Below are the code and all the weights of a small trained network. Each question names an input and a target symbol and asks about switching units off, where a switched-off unit gives its printed mean instead of its output.

import numpy as np


def w(rows, s, z=0):
    codes = np.array(rows[::2]) - 128.0
    scale = np.full(codes.shape[1], s)
    scale[-1] = z or s
    return codes * scale


def f(y):
    return y / 2 * (1 + np.tanh(0.7978845608 * (y + 0.044715 * y**3)))


def softmax(a):
    e = np.exp(a - a.max(-1, keepdims=True))
    return e / e.sum(-1, keepdims=True)


def log_softmax(a):
    a = a - a.max(-1, keepdims=True)
    return a - np.log(np.exp(a).sum(-1, keepdims=True))


def net(x, mask):
    ids = ['ΞΨβημπφ'.index(c) for c in x.split()]
    T = len(ids)
    res = E[ids] + P[:T]
    u = 0
    for l in range(2):
        q, k, v = (res @ M[l].T for M in (Q, K, V))
        z = softmax(np.where(np.tri(T) > 0, q @ k.T / 3**0.5, -1e9)) @ v
        res = res + np.where(mask[u], z, O[l][:, -1]) @ O[l][:, :-1]
        u += 1
        y = f(res @ A[l][:, :-1].T + A[l][:, -1])
        res = res + np.where(mask[u : u + 8], y, B[l][:, -1]) @ B[l][:, :-1]
        u += 8
    return log_softmax(res[-1] @ U[:, :-1].T + U[:, -1])


Q, K, V, O, A, B = {}, {}, {}, {}, {}, {}
E = w([
[243,93,140,110,60],'Ξ',
[72,192,182,182,98],'Ψ',
[142,214,90,174,156],'β',
[62,133,187,137,8],'η',
[142,119,129,56,232],'μ',
[25,51,117,54,145],'π',
[138,132,21,64,134],'φ',
],0.016)
P = w([
[100,215,196,56,70],'0',
[174,169,191,75,120],'1',
[181,133,182,92,142],'2',
[174,101,165,117,161],'3',
[171,70,149,128,161],'4',
[163,37,138,139,160],'5',
[167,2,129,140,149],'6',
],0.0096)
Q[0] = w([
[188,175,109,197,132],'0.h1',
[7,175,39,236,16],'0.h1',
[70,205,104,62,114],'0.h1',
],0.011)
K[0] = w([
[134,198,130,140,157],'0.h1',
[133,216,245,140,103],'0.h1',
[112,206,121,44,84],'0.h1',
],0.012)
V[0] = w([
[177,32,241,99,54],'0.h1',
[172,221,175,168,156],'0.h1',
[33,78,254,190,192],'0.h1',
],0.0071)
O[0] = w([
[77,175,153,104,157,250],'0.h1',
[87,18,153,142,135,96],'0.h1',
[179,121,254,121,191,144],'0.h1',
],0.0099,0.0021)
A[0] = w([
[76,91,161,85,152,116],'0.n1',
[156,117,91,112,175,79],'0.n2',
[98,70,127,122,92,63],'0.n3',
[155,89,75,132,136,62],'0.n4',
[123,168,120,133,81,5],'0.n5',
[139,5,95,106,162,92],'0.n6',
[188,80,84,192,82,2],'0.n7',
[66,114,124,151,52,159],'0.n8',
],0.013,0.0063)
B[0] = w([
[74,56,78,120,146,253],'0.n1',
[146,212,103,102,73,195],'0.n2',
[156,193,172,82,96,120],'0.n3',
[69,91,105,138,101,158],'0.n4',
[29,67,130,91,200,124],'0.n5',
[8,109,174,88,84,197],'0.n6',
[7,47,230,153,243,154],'0.n7',
[142,217,255,98,133,192],'0.n8',
],0.0082,0.0061)
Q[1] = w([
[253,159,179,85,73],'1.h1',
[98,203,143,27,201],'1.h1',
[127,237,23,220,181],'1.h1',
],0.0056)
K[1] = w([
[181,177,226,106,137],'1.h1',
[126,76,107,2,162],'1.h1',
[189,233,12,168,100],'1.h1',
],0.0085)
V[1] = w([
[76,102,137,251,200],'1.h1',
[127,218,173,195,154],'1.h1',
[132,204,3,181,212],'1.h1',
],0.0042)
O[1] = w([
[2,145,114,94,130,47],'1.h1',
[125,72,96,138,136,83],'1.h1',
[139,115,198,83,97,3],'1.h1',
],0.0078,0.0039)
A[1] = w([
[75,80,96,51,123,154],'1.n1',
[185,241,101,191,177,255],'1.n2',
[169,243,98,233,117,180],'1.n3',
[99,122,100,155,60,181],'1.n4',
[171,245,132,93,135,121],'1.n5',
[158,65,94,148,61,156],'1.n6',
[21,121,117,118,170,167],'1.n7',
[68,95,208,142,76,45],'1.n8',
],0.011,0.0069)
B[1] = w([
[188,191,84,150,151,235],'1.n1',
[17,147,142,75,128,185],'1.n2',
[188,226,137,152,174,157],'1.n3',
[69,74,133,50,135,151],'1.n4',
[165,2,95,123,109,173],'1.n5',
[46,85,154,199,131,137],'1.n6',
[200,89,141,146,109,255],'1.n7',
[100,198,37,137,200,173],'1.n8',
],0.0089,0.0098)
U = w([
[88,222,162,114,141,215],'Ξ',
[153,53,178,179,91,253],'Ψ',
[141,123,73,149,189,22],'β',
[164,135,175,104,72,137],'η',
[254,168,125,114,160,118],'μ',
[110,110,140,59,177,8],'π',
[131,147,65,90,89,123],'φ',
],0.0098,0.0063)

Each question gives the input, a string of symbols that net reads in full, and the target symbol t.
The units are the heads (3 rows each of Q, K, V and O) and the neurons (one row each of A and B). Each row of codes is followed by its name. A weight is (code - 128) times the scale printed after its matrix; where a second scale follows, it is the last column's (O, A, B and U).
mask holds one flag per unit, layer by layer, with each layer's heads first. A switched-off unit (its flag False) gives its mean, the last column of its rows in O or B, instead of its output. The means were averaged over made-up inputs and are rounded, as every weight is.
A unit's drop is (log p(t) with every unit on - log p(t) with that unit switched off) / (log p(t) with every unit on - log p(t) with every unit switched off).
most important unit: the unit with the biggest drop
k most important neurons: the k neurons with the biggest drops, biggest first
k most important neurons of layer l: the k neurons of layer l with the biggest drops, biggest first
drop of u: that unit's drop, to one decimal
input β μ β Ξ π μ Ψ, target Ξ: most important unit => 0.n8
input Ξ Ψ φ Ψ, target Ψ: 2 most important neurons => [1.n7, 1.n1]
input π Ψ Ξ η, target Ξ: 3 most important neurons => [1.n8, 0.n8, 1.n5]
input β π μ Ξ, target Ψ: 2 most important neurons of layer 1 => [1.n6, 1.n1]
input π μ Ψ μ β, target Ξ: 2 most important neurons of layer 1 => [1.n2, 1.n7]
input β Ψ η Ξ, target Ξ: 3 most important neurons => [1.n2, 1.n3, 1.n7]
input μ Ξ μ π μ, target π: 4 most important neurons of layer 1 => [1.n2, 1.n5, 1.n1, 1.n7]
input φ μ β η, target Ξ: 3 most important neurons => [1.n8, 0.n8, 1.n7]
input π Ξ μ Ξ β, target Ξ: 2 most important neurons => [0.n1, 1.n2]
input μ η η μ Ξ Ξ, target Ξ: 2 most important neurons => [0.n1, 1.n7]
input η η β π φ φ Ξ, target β: 3 most important neurons of layer 1 => [1.n8, 1.n1, 1.n7]
input η π μ μ, target π: drop of 1.n5 => 0.4
input φ μ μ, target φ: drop of 0.n5 => 0.0
input π φ μ φ μ, target φ: drop of 0.h1 => 1.0
input Ξ φ μ μ μ η Ψ, target Ξ: most important neuron of layer 0 => [0.n6]
